Below is a small trained network, with its code and all its weights. Each question gives an input and a target symbol and asks what happens when units are switched off, that is, made to give their printed mean instead of their output.

import numpy as np


def w(rows, s, z=0):
    codes = np.array(rows[::2]) - 128.0
    scale = np.full(codes.shape[1], s)
    scale[-1] = z or s
    return codes * scale


def f(y):
    return np.maximum(y, 0)


def softmax(a):
    e = np.exp(a - a.max(-1, keepdims=True))
    return e / e.sum(-1, keepdims=True)


def log_softmax(a):
    a = a - a.max(-1, keepdims=True)
    return a - np.log(np.exp(a).sum(-1, keepdims=True))


def net(x, mask):
    ids = ['ΘΠΨβγεζημστ'.index(c) for c in x.split()]
    T = len(ids)
    res = E[ids] + P[:T]
    r = res
    for j in range(3):
        rows = slice(4 * j, 4 * j + 4)
        q, k, v = (r @ M[0][rows].T for M in (Q, K, V))
        z = softmax(np.where(np.tri(T) > 0, q @ k.T / 4**0.5, -1e9)) @ v
        o = O[0][rows]
        res = res + np.where(mask[j], z, o[:, -1]) @ o[:, :-1]
    y = f(res @ A[0][:, :-1].T + A[0][:, -1])
    res = res + np.where(mask[3:7], y, B[0][:, -1]) @ B[0][:, :-1]
    return log_softmax(res[-1] @ U[:, :-1].T + U[:, -1])


Q, K, V, O, A, B = {}, {}, {}, {}, {}, {}
E = w([
[178,100,95],'Θ',
[2,176,136],'Π',
[179,166,247],'Ψ',
[20,131,68],'β',
[91,129,252],'γ',
[28,147,83],'ε',
[24,185,177],'ζ',
[245,106,204],'η',
[52,103,236],'μ',
[102,170,219],'σ',
[209,134,166],'τ',
],0.007)
P = w([
[135,255,209],'0',
[155,93,86],'1',
[105,51,171],'2',
[123,207,75],'3',
[185,101,81],'4',
[99,67,199],'5',
[117,215,71],'6',
[173,96,68],'7',
[91,83,199],'8',
[109,230,85],'9',
[195,133,139],'10',
[130,99,218],'11',
],0.0091)
Q[0] = w([
[142,135,98],'H1',
[117,173,131],'H1',
[109,22,110],'H1',
[127,87,122],'H1',
[156,181,147],'H2',
[94,5,170],'H2',
[152,138,137],'H2',
[87,230,164],'H2',
[64,231,22],'H3',
[134,78,86],'H3',
[67,41,64],'H3',
[150,115,199],'H3',
],0.019)
K[0] = w([
[100,124,131],'H1',
[121,163,145],'H1',
[142,61,51],'H1',
[133,100,103],'H1',
[166,152,160],'H2',
[76,6,118],'H2',
[153,122,134],'H2',
[99,177,198],'H2',
[14,229,92],'H3',
[142,84,82],'H3',
[86,49,86],'H3',
[165,113,172],'H3',
],0.02)
V[0] = w([
[133,129,134],'H1',
[109,10,199],'H1',
[147,171,118],'H1',
[143,195,81],'H1',
[43,105,235],'H2',
[38,198,20],'H2',
[223,146,32],'H2',
[120,159,64],'H2',
[109,108,180],'H3',
[195,67,159],'H3',
[133,175,53],'H3',
[139,126,125],'H3',
],0.011)
O[0] = w([
[118,123,125,134],'H1',
[14,81,184,100],'H1',
[146,128,96,153],'H1',
[195,149,106,138],'H1',
[85,73,58,254],'H2',
[246,66,205,63],'H2',
[153,194,191,10],'H2',
[176,124,172,74],'H2',
[121,95,108,154],'H3',
[47,164,84,121],'H3',
[157,157,166,100],'H3',
[123,133,127,126],'H3',
],0.013,0.0053)
A[0] = w([
[36,130,134,3],'N1',
[63,158,210,232],'N2',
[135,248,81,93],'N3',
[175,254,135,85],'N4',
],0.0078,0.0032)
B[0] = w([
[241,126,222,255],'N1',
[125,26,12,163],'N2',
[42,249,130,193],'N3',
[100,113,254,177],'N4',
],0.0099,0.0075)
U = w([
[105,155,207,127],'Θ',
[185,142,62,81],'Π',
[119,205,3,3],'Ψ',
[161,120,170,212],'β',
[56,78,68,135],'γ',
[181,145,143,162],'ε',
[167,141,29,6],'ζ',
[51,185,116,9],'η',
[33,31,130,183],'μ',
[121,143,10,166],'σ',
[94,200,144,183],'τ',
],0.0048,0.0025)

Each question gives the input, a string of symbols that net reads in full, and the target symbol t.
The units are the heads (4 rows each of Q, K, V and O) and the neurons (one row each of A and B). Each row of codes is followed by its name. A weight is (code - 128) times the scale printed after its matrix; where a second scale follows, it is the last column's (O, A, B and U).
mask holds one flag per unit, heads first, then neurons. A switched-off unit (its flag False) gives its mean, the last column of its rows in O or B, instead of its output. The means were averaged over made-up inputs and are rounded, as every weight is.
A unit's drop is (log p(t) with every unit on - log p(t) with that unit switched off) / (log p(t) with every unit on - log p(t) with every unit switched off).
The circuit of an input: a set's keep is (log p(t) with only the set's units on - log p(t) with every unit switched off) / (log p(t) with every unit on - log p(t) with every unit switched off). Starting from all 7 units, units are removed one at a time, each time the one whose removal leaves the highest keep (on an exact tie, the one counted first), for as long as the keep stays at least 0.8.
units of the circuit, in order: the units of the circuit, biggest drop first
unit that matters most: the unit with the biggest drop
top k neurons: the k neurons with the biggest drops, biggest first
drop when u is switched off: that unit's drop, to one decimal
input Ψ γ β σ, target Ψ: unit that matters most -> H1
input ε ε β η τ η Π Π Θ τ, target ε: units of the circuit, in order -> H2, H3
input τ Ψ Θ τ ζ β τ β σ Π, target τ: units of the circuit, in order -> H2, N3, H1, N4
input ε η τ Π Θ η ε ε η Θ, target ε: units of the circuit, in order -> H2, H3
input Ψ ζ β ε Θ η Π τ Θ σ, target Ψ: units of the circuit, in order -> H2, H1, N3
input τ ζ τ ε Θ μ τ τ β τ, target τ: units of the circuit, in order -> H2, N3, N4, H1
input η σ τ τ τ η τ τ Θ Ψ, target η: units of the circuit, in order -> H2, N3
input η μ Ψ, target μ: top 2 neurons -> N2, N3
input τ τ Θ ε σ τ ε, target τ: top 3 neurons -> N3, N4, N2
input τ ζ τ τ τ γ Π, target τ: top 3 neurons -> N3, N4, N2
input β σ ε σ γ Θ β ζ τ ζ, target β: drop when H3 is switched off -> 0.3
input β β Θ τ τ β τ, target β: drop when H2 is switched off -> 0.9
input τ ζ σ Π Θ, target Θ: drop when N4 is switched off -> 0.4
input τ τ μ η Π μ Ψ, target τ: drop when N4 is switched off -> 0.4
input Θ σ σ ε τ η τ, target Θ: top neuron -> N4
